m =
[[ 17 -36   4   3  40  14  -8  -4   8 -11  -5  -3   9 -30]
 [-16  17   8  18  -5 -25 -13  -7  -6  43  -4  11 -10  24]
 [-18 -19   5 -13 -70  -7   2  18 -26 -48   9  10  18 -12]
 [ 14  17  11  13   5  16   5 -52 -16 -14   2  -1   9  -3]
 [ -1  11  27   0  17 -15 -13  21  21   2   8   7   9  19]
 [  6  -5  -1 -35 -79   4  21  35  24 -11 -15 -11  13 -31]
 [-12 -14  -9  26  -8  19  -9  21 -16  15  10 -15 -17 -20]
 [  6  23   1 -24 -17 -26 -10 -48   1   7 -11  -4 -15  -7]
 [  0  -9   2  -7  19  27  11  35  25 -14  -8   2 -19 -23]
 [ 13  17  -2   5 -16 -40   4  23   0 -33  -7  10  -9  -7]
 [  7  -4   6 -12 -17 -39  27  42  15 -54 -11 -11 -33  -3]
 [ 12 -29 -15  -6 -33  -1  16 -23  17  23  -4  19  10  23]
 [  5 -12  15  44 -33  46  11 -85 -32  48   8   8  14  24]
 [-11   5 -11 -12   7 -15  -3 -59  20 -40   6  11  19 -16]]
Rows and columns are numbered from 1.
The entry at row 2, column 1: -16
What is the bottom entry of the column that holds the smallest entry? -59
The entry in row 3 and column 1: -18
The entry in row 2 and column 3 is 8
The entry just left of the smallest entry: 11
What is the entry just left of the largest entry? -32
What is the top-right entry? -30
What is the entry in row 2 and column 2? 17
What is the entry in row 1 and column 3? 4
The entry directly above -32 is 17
What is the entry directly below 42? -23
What is the entry in the top-left corner? 17
The bottom entry of the column that holds the largest entry -> -40
What is the entry in the bottom-left corner? -11
What is the bottom-right entry? -16
The entry at row 1, column 2 -> -36
What is the entry directly above the largest entry? 23
The entry just left of 44 -> 15
The entry at row 3, column 3: 5
What is the entry just right of the largest entry? 8
The entry directly below -29 is -12

Read these off the array that follows.
1) Find the entry directly below the largest entry.
2) Find the entry in the bottom-left corner.
3) Find the entry in the top-right corner.
4) Find the smallest entry in the first row.
5) Find the smallest entry in the last column.
6) Find the entry directly below the smallest entry.
7) Find the second entry on the diagonal from the top-right corner.
8) Find the 2nd smallest entry.
[[ 9 23 15 81 17 77 32]
 [20 13  5 78 10 68 12]
 [53 56 61 15 59  6 65]
 [77 81 82 48 74 31 84]
 [33 16 31 68 28 69 25]
 [80 75 86 20 81 32 80]
 [53 43 51 47 63 46 44]
 [67 71 76 27 68 41 73]
 [21 32 28 83 30 82 27]
 [12 17 15 68 19 65 14]]
1) 51
2) 12
3) 32
4) 9
5) 12
6) 61
7) 68
8) 6

W = ((132, 88, 42, 165, 96, 99, 154, 94, 108, 99, 209), (120, 88, 134, 91, 137, 113, 153, 65, 129, 143, 58), (124, 107, 72, 152, 98, 110, 122, 106, 102, 99, 181), (99, 170, 127, 121, 97, 125, 47, 209, 105, 85, 148), (98, 162, 153, 99, 112, 129, 54, 183, 110, 102, 97), (95, 166, 141, 94, 113, 118, 73, 233, 133, 98, 117), (128, 75, 109, 108, 130, 108, 167, 48, 125, 139, 87), (92, 165, 164, 78, 122, 122, 71, 220, 135, 108, 79), (125, 107, 45, 166, 90, 101, 132, 133, 108, 88, 222), (96, 147, 189, 59, 137, 128, 83, 161, 133, 131, 23), (113, 107, 151, 82, 136, 118, 129, 93, 130, 139, 47), (98, 142, 171, 66, 135, 120, 100, 179, 143, 127, 47))
The entry just right of the largest entry: 133
The entry just left of the smallest entry -> 131
Which number is the maximum? 233
The entry just left of the largest entry -> 73

a = -54	82	30	41	-68	64	-11	80	-30	-58	-64	-64	86
Which number is the second entry from the left? 82
Which number is the second entry from the right? -64
Which number is the first entry? -54
The last entry -> 86

Read these off the matrix that follows. Rows and columns are numbered from 1.
1) What is the entry at row 2, column 2?
2) What is the maximum?
3) What is the entry directly below 20?
4) What is the bottom entry of the column that holds the largest entry?
5) What is the entry in the top-right corner?
6) What is the entry just left of 56?
7) What is the entry at row 1, column 1?
8) What is the entry at row 1, column 3?
[[  7  21  24 -16  28 -17]
 [ 14  20  33   8  30  18]
 [ 57  62  53 -60  56 -59]
 [ 63  80  83 -44  80 -39]
 [-51 -46 -34  59 -34  64]
 [-52 -45 -38  73 -37  74]
 [ 27  27  40 -12  35   7]
 [-20   0 -24  41 -16  27]]
1) 20
2) 83
3) 62
4) -24
5) -17
6) -60
7) 7
8) 24
